Moves between objects:
at | zo vo
w683 | w949 w122
w916 | w588 w361
w154 | w36 w81
w400 | w954 w410
w734 | w176 w420
w23 | w845 w78
w887 | w56 w170
w592 | w420 w502
w540 | w671 w233
w418 | w228 w930
w700 | w454 w404
w909 | w946 w330
w521 | w951 w154
w53 | w404 w228
w408 | w349 w520
w458 | w233 w671
w492 | w429 w84
w704 | w341 w428
w250 | w457 w300
w101 | w66 w361
w930 | w692 w141
w878 | w173 w435
w954 | w520 w169
w448 | w170 w79
w176 | w521 w547
w671 | w523 w446
w762 | w408 w146
w300 | w930 w715
w523 | w122 w779
w386 | w341 w442
w68 | w15 w549
w442 | w33 w692
w98 | w540 w683
w588 | w909 w663
w695 | w68 w850
w434 | w176 w569
w449 | w730 w392
w850 | w549 w386
w453 | w460 w392
w404 | w44 w449
w549 | w372 w341
w730 | w53 w418
w719 | w683 w122
w520 | w27 w941
w243 | w592 w798
w45 | w227 w592
w392 | w243 w502
w44 | w372 w730
w66 | w23 w671
w122 | w230 w949
w33 | w456 w250
w173 | w243 w492
w906 | w502 w44
w27 | w420 w400
w50 | w272 w798
w78 | w101 w154
w209 | w454 w173
w146 | w855 w453
w435 | w78 w734
w910 | w949 w588
w428 | w356 w404
w454 | w392 w50
w663 | w330 w56
w941 | w400 w410
w429 | w878 w227
w692 | w250 w383
w141 | w33 w448
w798 | w695 w53
w460 | w997 w266
w457 | w442 w372
w446 | w779 w949
w81 | w719 w523
w568 | w762 w997
w170 | w715 w700
w230 | w356 w671
w227 | w569 w963
w456 | w250 w383
w169 | w941 w84
w15 | w692 w906
w79 | w700 w906
w420 | w569 w954
w779 | w540 w910
w410 | w951 w176
w845 | w410 w458
w36 | w98 w719
w233 | w446 w910
w383 | w300 w170
w547 | w521 w23
w372 | w906 w356
w855 | w568 w460
w56 | w179 w79
w341 | w356 w33
w223 | w887 w695
w569 | w547 w66
w179 | w361 w223
w330 | w916 w179
w266 | w448 w930
w738 | w66 w521
w951 | w169 w738
w84 | w738 w434
w228 | w449 w408
w963 | w734 w449
w493 | w963 w520
w946 | w910 w916
w272 | w209 w878
w997 | w146 w592
w361 | w663 w887
w949 | w458 w909
w356 | w850 w456
w502 | w704 w798
w349 | w266 w568
w715 | w141 w266

The rows follow the links: the fewer symbols apart two objects are, the more alike their rows tend to be.

Each row is also shifted at random along 9 hidden directions that mean nothing.

Some objects, each with a row of numbers:
w954: 16 13 -1 4 -3 -3 2 -3 0 -3 -2 -7 -4 -20 -1 -3 -25 1 4 5 -10 17 3 -1 -3 -5 -5 13 -6 0 -1 -1 -7 13 -2 6 7 -4 4 -4 17 -1 -8 -3 -9 3 -1 -8 6 -8 -5 -1 -2 2 -2 12 -2 -3 0 5 -10 8 2 -3 5 -1 0 9 8 5
w949: -59 -1 -2 -2 1 -5 2 11 -2 -4 -6 -15 -4 -8 -7 -24 10 -9 16 -7 7 15 8 -10 13 -26 6 12 -7 -5 1 -5 -6 -6 -9 9 -5 14 7 -18 -1 -11 -12 -9 -18 -2 -5 -17 -6 0 -3 -1 6 -5 8 0 -6 6 -11 6 -6 -6 -3 -1 -1 2 -14 -4 -9 18
w941: 1 15 1 14 2 -1 9 6 -21 -5 -8 -19 5 -6 1 -19 -15 -12 3 -4 0 15 10 -4 -17 -16 -11 35 -22 16 23 14 -14 15 -8 -2 -1 -13 34 1 2 -11 0 10 -5 4 -2 -19 -18 -19 1 -27 12 4 -20 4 6 3 -9 10 -4 26 23 0 14 -4 -25 6 9 0
w44: -22 -2 7 -4 -10 -10 8 4 17 -1 -1 -14 -17 -13 -20 -13 -4 -5 7 0 4 28 0 3 7 -31 -13 1 -12 -11 -15 3 -7 16 -7 20 6 2 12 -19 6 -16 -8 -1 -12 18 -2 -33 15 -5 -17 11 -5 -1 9 4 2 -6 4 -2 -25 0 4 -9 -3 -2 4 -10 4 12
w23: -31 0 -5 0 11 -1 1 14 -26 -10 -18 -25 6 -3 9 -7 9 -2 21 -23 4 13 7 -6 4 -24 17 6 14 10 9 2 -1 -2 -6 -1 1 6 0 -6 -18 -17 -3 0 -4 -24 -4 -10 -26 -17 9 -2 6 -8 -2 -12 -4 3 -9 -3 -10 -2 -7 -6 -5 19 -33 8 3 0
w878: 6 6 2 -1 -2 2 -2 -16 13 -7 -2 -8 -3 -8 -5 0 -13 -5 4 2 5 10 -15 14 -2 1 -20 -13 -10 -16 -11 -11 -1 21 -5 21 21 2 18 3 18 8 -2 8 -24 18 -14 -19 29 -3 0 10 -16 17 -2 9 14 -17 20 -2 -19 3 15 3 -7 -6 11 0 -5 14
w715: -20 -2 8 10 -9 -2 0 15 -7 1 -22 -5 -2 19 -5 -7 14 0 11 -6 17 -20 12 -20 -4 -9 4 -3 0 -14 9 2 11 5 -3 -21 -3 5 7 -4 -4 -4 6 9 -4 -9 2 4 -18 -19 9 9 7 1 -17 -9 3 13 -15 5 19 -3 -16 7 0 19 -16 3 -2 3
w81: 7 4 -1 -8 -4 3 -7 -8 19 -10 -17 2 -12 6 -14 11 -9 7 3 6 12 -12 0 -16 -3 -4 4 -22 -2 -9 -12 0 3 13 2 4 15 9 -3 -3 17 15 8 4 -3 2 -6 5 2 -3 8 29 -8 -4 -3 11 5 1 16 -16 4 -1 -25 -6 -15 17 2 -4 -5 10
w361: -37 -2 4 7 -1 -11 -1 7 1 -2 12 7 -10 13 8 -11 1 -9 -3 -3 -6 2 -2 -21 3 -12 7 28 -31 -5 -21 -13 -21 -19 -19 20 -9 -9 2 -15 19 -1 -6 -6 5 -2 7 -25 -4 -17 -13 -39 -3 19 14 -14 2 -4 -8 11 24 -22 19 -1 -11 -5 -14 -3 7 4
w762: 23 6 8 9 -6 -18 3 18 10 4 7 -8 -14 4 -14 -11 12 0 0 -7 8 12 15 -37 3 -27 11 42 -18 -5 -12 -2 -13 -26 -17 11 -22 -10 -1 -24 8 -6 -11 -13 -7 10 19 -25 -11 -7 -27 -21 2 3 21 -20 -16 12 -19 10 23 -20 -1 -7 9 7 -16 -10 29 12
w453: 35 1 -1 -11 4 -1 -3 -6 0 -2 -4 0 -2 -16 -10 18 -12 19 -6 4 -1 3 6 6 -8 19 7 -13 28 7 10 3 15 10 18 -11 5 4 -22 10 -3 12 11 7 -3 -6 6 23 5 13 13 30 -8 -13 -7 14 -8 4 -4 -4 -11 17 -21 -4 2 15 10 9 -2 -1
w700: 10 -6 -9 5 -13 -9 5 18 1 10 -2 22 -13 6 15 -6 -6 2 14 -3 -8 10 -12 6 4 14 15 -6 -1 -21 -10 -17 -1 -2 -5 12 4 -5 -16 -14 18 7 -8 -4 2 -28 -2 -11 4 -22 -7 -14 -9 7 18 -1 7 -16 -3 7 2 -18 14 -7 -12 7 -5 21 9 3
w460: -26 -2 1 -10 9 -5 2 -3 -11 -13 3 -28 1 -22 -15 2 -8 8 -1 -7 0 11 7 -5 2 -17 -1 13 9 12 10 2 5 5 -5 0 0 1 1 3 -7 -5 1 7 -14 -6 10 -1 -4 12 -2 13 5 -9 -7 1 -19 7 -9 2 -9 12 -18 -3 11 12 -13 -2 -6 3
w456: 5 -4 6 -1 -11 -2 3 12 -6 6 -3 -22 1 -12 -16 -17 20 0 12 -9 13 13 19 0 1 -24 8 8 12 -1 14 10 6 3 3 -13 -21 12 8 1 -23 -26 -4 1 -4 2 6 -2 -12 2 9 7 18 -9 -15 -5 -6 17 -20 3 -13 3 -3 7 9 5 -4 -2 5 1
w569: 18 8 5 -4 0 5 -12 -11 6 -12 -5 -10 -2 -21 -9 15 -11 12 0 12 0 0 3 -3 2 -5 -3 -13 15 4 -10 3 2 13 15 0 10 6 -19 8 5 2 -3 -1 -5 9 2 9 8 4 7 34 -4 -2 -5 12 -7 5 6 -10 -13 4 -24 -4 -5 11 10 -7 2 2
w719: 5 0 -14 -16 2 13 -1 -14 5 -10 12 -25 11 -16 -18 0 -2 2 -3 -10 1 18 -7 24 12 -15 -16 -6 7 23 5 8 -8 3 -6 4 3 0 19 14 -19 -4 0 8 3 5 -3 8 5 36 3 8 13 -19 -6 5 -11 -4 21 -11 -30 20 -4 -2 1 -12 1 -23 -17 -7
w418: 16 1 3 0 -11 1 -2 -6 22 0 2 5 -7 7 -17 11 -10 3 -9 12 0 -15 -5 -6 4 -3 -19 -10 -9 -7 -11 3 1 7 -3 -4 9 -9 1 -1 11 8 4 7 7 10 7 8 8 9 -11 21 -1 -4 -1 6 -3 5 12 -3 8 0 -20 -6 0 1 10 -20 -2 -5
w442: -19 -5 3 0 2 -3 7 -12 8 4 -1 2 -2 19 5 4 -1 -9 3 -9 -1 -15 -5 -9 -1 -4 1 -5 -17 -19 -12 -10 4 -1 -23 11 2 2 26 -6 11 0 6 -3 -2 4 -6 -10 4 -9 -11 -13 -5 12 3 -15 11 -9 15 -5 19 -22 5 9 -2 -7 3 7 -2 0
w27: -29 2 5 6 9 5 1 2 -15 -2 -13 -14 14 -8 4 -2 4 -3 3 0 0 -4 11 4 4 -5 -11 -4 17 10 18 10 10 7 10 -22 5 6 1 1 -21 -12 -1 1 -7 6 -6 12 -5 2 5 17 8 -9 -12 2 -6 12 -10 5 -11 13 -13 3 12 -2 0 -4 -8 -3
w454: 23 -4 -11 -8 7 4 -3 -9 -4 3 -2 -8 6 4 2 14 -14 -6 11 -8 -8 -13 -17 2 7 2 -1 -13 9 -11 3 -12 8 3 -13 3 16 -7 0 5 10 9 7 14 -10 -27 -1 12 -6 4 6 16 -9 -6 -4 5 4 6 17 -4 1 -7 -21 -14 -2 15 -14 5 -7 -8
w540: -22 -6 -14 -7 9 8 -4 -12 5 -3 21 19 9 8 9 11 -3 -1 -11 10 -13 -27 -16 -7 16 13 2 -2 -8 5 -8 -11 -3 -27 -11 4 -2 -3 -8 4 8 18 -2 -11 11 -12 4 21 -2 27 -13 -8 6 -4 16 -1 -11 1 16 -3 28 -17 -12 0 3 -11 3 -11 -16 -6
w173: -14 1 8 -1 -1 -4 -7 -3 2 -10 11 -13 -5 -20 -14 -5 -3 -4 3 15 4 -3 -6 -15 6 -22 -7 18 -12 -7 -9 -5 -4 1 -2 14 0 -2 -5 0 15 -1 -12 2 -22 6 10 -16 3 6 -7 16 0 10 0 8 -7 15 -4 4 3 -8 -8 -5 7 9 -9 -14 1 13
w429: -8 0 -1 -1 13 8 -5 -19 -13 -11 -10 1 8 4 9 15 -22 -5 0 7 -1 -28 -16 -1 -12 16 -9 -13 -5 -4 10 -5 9 20 -1 0 24 -4 8 17 18 18 14 19 -10 -13 -8 9 -2 -7 15 15 -9 10 -21 14 15 0 16 -4 10 9 -7 -1 -1 12 -9 11 -14 -1
w243: 2 -3 -6 2 12 -3 5 2 -13 5 -7 -11 7 10 10 -3 0 -15 13 -16 1 3 -12 3 -1 -4 1 3 -1 -8 9 -7 4 0 -16 9 11 -6 13 -6 2 1 4 9 -15 -17 -6 -12 -9 -11 0 -7 -9 2 3 -6 12 -2 6 2 -2 -5 8 -10 3 7 -22 10 3 0
w704: -70 -13 10 -7 8 -9 10 2 1 2 -9 -12 -6 -10 -1 -11 17 -5 13 -8 5 23 2 9 9 -22 2 -14 10 -13 -8 -2 12 10 0 14 5 21 3 -20 -14 -24 -6 -14 -19 13 -13 -27 14 -5 -10 17 -8 -2 14 -6 2 -8 -3 -4 -27 -11 3 0 -2 -5 11 5 -5 15
w68: -8 -11 0 -4 12 4 4 -10 -13 3 31 26 9 6 15 11 0 -2 -27 16 -15 -21 -10 5 -10 20 5 14 -14 22 5 7 -3 -17 5 1 -17 -16 -6 17 -4 5 7 -4 30 -4 12 11 -8 15 -6 -30 9 7 1 -2 0 0 0 -2 23 0 19 4 11 -17 6 0 -3 -18
w448: 8 -6 -4 9 -13 0 0 21 -10 8 10 23 2 1 13 -8 16 11 -7 5 0 -1 2 16 -1 26 9 3 10 6 10 0 3 -11 15 -18 -19 -3 -19 10 -16 1 -7 -4 20 -13 8 15 -1 2 2 -21 15 2 1 -6 -6 -7 -21 12 5 3 20 13 4 -7 7 6 2 -9
w428: -19 -16 8 8 12 7 7 9 -12 17 -3 23 18 35 17 1 44 -9 -14 0 10 -26 3 11 -5 18 0 -16 13 12 20 21 16 -15 19 -29 -13 2 -2 4 -46 -10 15 -3 27 10 -4 16 -14 4 6 -5 9 -7 -2 -16 10 7 -10 -3 10 4 11 9 10 -15 10 -8 -3 -16
w176: -25 2 5 -2 11 8 -8 -21 16 -12 -5 1 4 3 8 24 -3 6 -2 0 -5 -13 -10 2 18 3 -12 -34 12 -7 -30 -12 7 1 -3 5 23 11 -8 -2 1 5 -3 -13 -5 18 -12 6 26 5 -13 25 -13 5 14 -10 -3 -16 28 -13 -4 -21 -20 1 -12 -9 23 -10 -8 -1
w98: 7 3 -2 6 -5 3 -1 12 5 0 -5 5 2 20 -7 -12 23 -6 -3 -2 17 -9 6 -14 -3 -7 1 8 -13 6 6 11 -7 -14 0 -7 -12 0 10 -3 -10 2 3 -1 9 9 0 -2 -17 3 1 -10 10 -4 1 -6 1 9 -3 -3 16 3 4 2 1 0 -11 -17 4 4
w228: 17 -4 -1 12 -9 -6 4 31 -4 15 -14 28 -7 11 12 -7 17 7 5 5 3 4 7 4 -2 20 15 -9 19 -6 9 6 9 -5 22 -19 -6 2 -31 -12 -12 0 -4 -9 12 -12 -1 7 -6 -17 1 3 -1 -8 13 0 2 -1 -21 6 1 1 2 -3 -1 7 3 12 12 -1

From each start, follow one symbol. Which object do you reach?
Answer with the object's name.
new walk
-33 -1 2 0 -12 -4 4 5 -4 -10 -1 -11 -8 -17 -11 -12 -11 5 5 2 2 9 2 6 0 -11 -8 4 -5 -5 5 -2 1 20 -3 0 0 3 11 3 4 -7 -6 7 -9 -4 2 -9 6 -2 -2 4 10 2 -12 6 -5 -5 -7 6 -11 12 3 7 4 4 -4 4 -8 7
vo -> w141
new walk
24 2 -2 -3 -7 -4 0 11 6 7 -1 0 -6 7 -13 -10 13 -4 6 1 10 -4 12 -28 -3 -20 21 18 -11 -1 1 9 -7 -16 -2 0 -20 2 -2 -9 2 -3 -2 -8 6 -3 9 -2 -26 1 1 -3 9 -9 4 1 -3 23 -11 -4 19 -8 -11 -5 3 13 -14 -7 13 5
vo -> w671
new walk
9 3 1 9 4 2 -1 8 -11 1 -6 1 7 -3 16 -4 9 -3 8 -3 3 10 -5 14 1 9 0 -2 10 -1 4 -3 2 -1 8 0 3 2 -8 0 -9 -2 -8 -4 -9 0 -9 -7 5 -9 1 -6 -5 7 7 -3 5 -10 -4 4 -13 0 18 1 2 -4 1 9 7 3
vo -> w963
new walk
61 4 4 -12 -15 -5 3 -2 17 8 -11 -30 -14 -11 -37 -2 -11 -2 11 -6 8 22 13 -2 -9 -33 -3 -2 2 -8 5 16 -2 26 -1 3 2 0 15 -3 2 -17 10 19 -5 8 6 -9 -7 -2 12 31 -3 -18 -19 15 6 20 2 -10 -28 16 -20 -16 -4 20 -5 -6 12 -1
vo -> w44
new walk
17 -6 -3 -12 3 -7 2 -9 9 3 14 3 -9 -13 -5 12 -18 -1 -1 8 -14 6 -13 -2 3 -4 4 1 -4 -8 -12 -7 0 1 -4 22 7 -8 -13 -4 20 5 -2 -2 -4 -7 8 -7 8 6 -14 10 -12 -1 14 11 -1 0 9 -5 -2 -12 -8 -16 1 7 4 4 6 0
vo -> w798
new walk
9 1 -8 3 -1 3 -1 9 -4 -5 10 16 0 4 12 -2 8 7 -7 1 1 6 -7 8 0 10 9 5 -4 15 -6 1 -11 -14 4 7 -9 -5 -10 3 -6 6 -6 -9 17 -4 2 -5 -2 1 -6 -26 5 5 14 -8 -2 -16 2 -4 4 -1 22 2 -5 -8 -2 0 7 -3
zo -> w36
new walk
4 6 6 3 -6 3 -3 8 9 -8 -12 -13 -2 11 -21 -11 21 -3 -2 -1 26 -3 11 -12 -5 -23 -8 4 -11 9 5 19 -7 2 5 -7 -7 4 17 -1 -16 -6 5 8 3 22 0 -10 -12 2 8 8 11 -5 -10 -3 1 12 -3 -6 -1 15 -2 2 -1 5 -10 -24 3 7
vo -> w719
new walk
-32 -10 -11 -6 9 -7 -7 16 -13 -2 12 -20 3 -5 8 -1 15 -1 19 -23 -13 10 1 -21 34 -37 30 19 12 2 -20 -17 -9 -40 -23 13 -15 1 -26 -17 -10 -18 -18 -19 -1 -35 15 -6 -26 3 -15 -10 7 -11 28 -26 -26 14 -10 1 10 -43 -25 -16 -7 16 -34 -6 8 -6
vo -> w361
new walk
40 6 1 7 7 0 7 -5 -3 4 5 -7 8 11 2 -3 0 -11 -7 -11 3 10 -6 8 -11 2 -16 18 -13 8 9 5 -8 -2 -11 8 1 -16 30 1 -2 2 6 9 -4 17 -3 -17 2 -2 -8 -25 -6 7 0 -10 9 -8 9 2 -4 11 28 -2 11 -15 -5 -3 13 -3
zo -> w420
new walk
24 7 -7 8 3 0 2 14 -21 8 -6 7 8 -13 23 -3 -1 4 8 -2 -11 17 5 13 -2 18 13 4 22 9 14 1 4 -2 13 -11 -3 1 -21 0 -9 -3 -9 -11 3 -16 -5 8 -5 -11 3 -11 2 -5 7 3 -3 -6 -13 7 -12 5 11 -1 6 -1 -1 22 11 -5
vo -> w954
new walk
32 13 -5 11 5 7 2 -9 -10 -1 1 15 8 2 20 7 -26 -1 -10 7 -14 -3 -6 11 -18 28 -8 6 -11 12 9 3 -6 10 1 -3 8 -15 11 13 14 14 6 4 11 -1 -7 6 2 -10 2 -26 -1 9 -9 7 10 -16 11 1 5 16 23 5 4 -14 3 16 4 -11
vo -> w84
new walk
-35 -10 17 -3 5 -8 -3 5 -2 2 -3 20 -12 2 -1 6 9 4 -6 23 4 -23 9 -25 -11 2 20 -3 -1 -7 -4 7 11 1 23 -4 -8 9 -31 -4 6 -1 6 -6 5 1 9 2 -10 -13 9 21 -6 6 -2 7 5 19 -20 -3 21 -9 -15 -2 -3 17 5 6 1 7
vo -> w850
new walk
3 -8 2 -7 2 1 -5 0 2 9 2 2 2 9 3 7 12 3 -2 -7 -4 -7 6 1 5 3 10 -11 18 1 -4 1 4 -11 7 -10 -5 4 -17 2 -13 -6 8 1 12 -5 5 16 -6 3 14 7 -3 -7 -1 -7 -1 11 -6 -2 0 -8 -13 -3 -11 4 3 -3 -2 -12
vo -> w695
new walk
6 4 11 21 -1 4 -4 20 -5 10 -5 32 10 11 25 -4 35 6 -10 13 6 -9 13 5 0 27 5 -4 18 9 2 11 6 -19 30 -28 -17 7 -29 -3 -29 -4 -11 -25 19 21 -4 14 3 -7 -4 -11 7 5 14 -13 -3 -3 -21 7 8 -4 17 15 6 -19 24 -2 13 -3
vo -> w176
new walk
7 5 -1 -14 4 11 -18 -3 -3 -12 8 -41 12 -35 -28 13 5 11 6 4 -4 -3 20 -20 28 -43 5 8 34 23 1 13 1 -15 9 -20 -12 10 -28 8 -25 -20 -13 -6 -3 -4 21 33 -24 37 6 51 23 -33 -9 6 -40 47 -10 -10 -9 -2 -68 -15 9 20 -11 -36 -3 -10
vo -> w458
new walk
3 -1 22 1 -8 -10 0 -2 24 5 -3 3 -18 9 -21 -1 13 -4 -2 14 15 -16 15 -39 -7 -26 7 8 -22 -20 -19 7 1 -3 0 7 -13 7 1 -14 14 -7 2 -8 -3 29 10 -16 -3 -10 -9 14 -5 10 2 -4 5 22 -7 -5 24 -20 -14 1 0 10 8 -12 16 13
vo -> w33
new walk
-4 1 3 3 -7 4 1 -19 18 -8 9 6 -1 13 -7 12 -14 4 -20 3 2 -19 -11 3 -1 14 -28 -8 -19 -4 -12 -8 0 6 -14 2 9 -10 23 10 13 17 9 10 4 18 1 4 23 11 -13 -6 -1 13 -5 -5 0 -17 19 1 15 3 5 13 1 -14 17 -11 -10 -4
vo -> w930
new walk
-36 1 -2 -8 5 -9 4 -3 -5 -14 -4 -24 -8 -21 -14 4 -24 9 8 -8 -7 12 3 -13 6 -19 1 9 3 -1 0 -9 5 10 -16 9 10 1 2 -8 13 -1 -2 5 -20 -16 7 -6 -1 1 -10 16 -1 -8 -2 3 -18 1 -2 3 -4 1 -25 -7 5 18 -16 6 -6 8
vo -> w568
new walk
-6 1 8 6 10 2 -3 -12 6 -4 8 1 8 6 6 8 7 -7 -9 5 2 -11 -12 0 5 2 -18 1 -8 -2 -12 -5 1 -8 -5 9 7 -5 6 -1 1 5 -2 -4 -10 22 -2 -9 16 6 -16 -1 -8 13 10 -9 1 -5 12 0 6 -10 8 1 7 -14 9 -13 3 3
vo -> w592
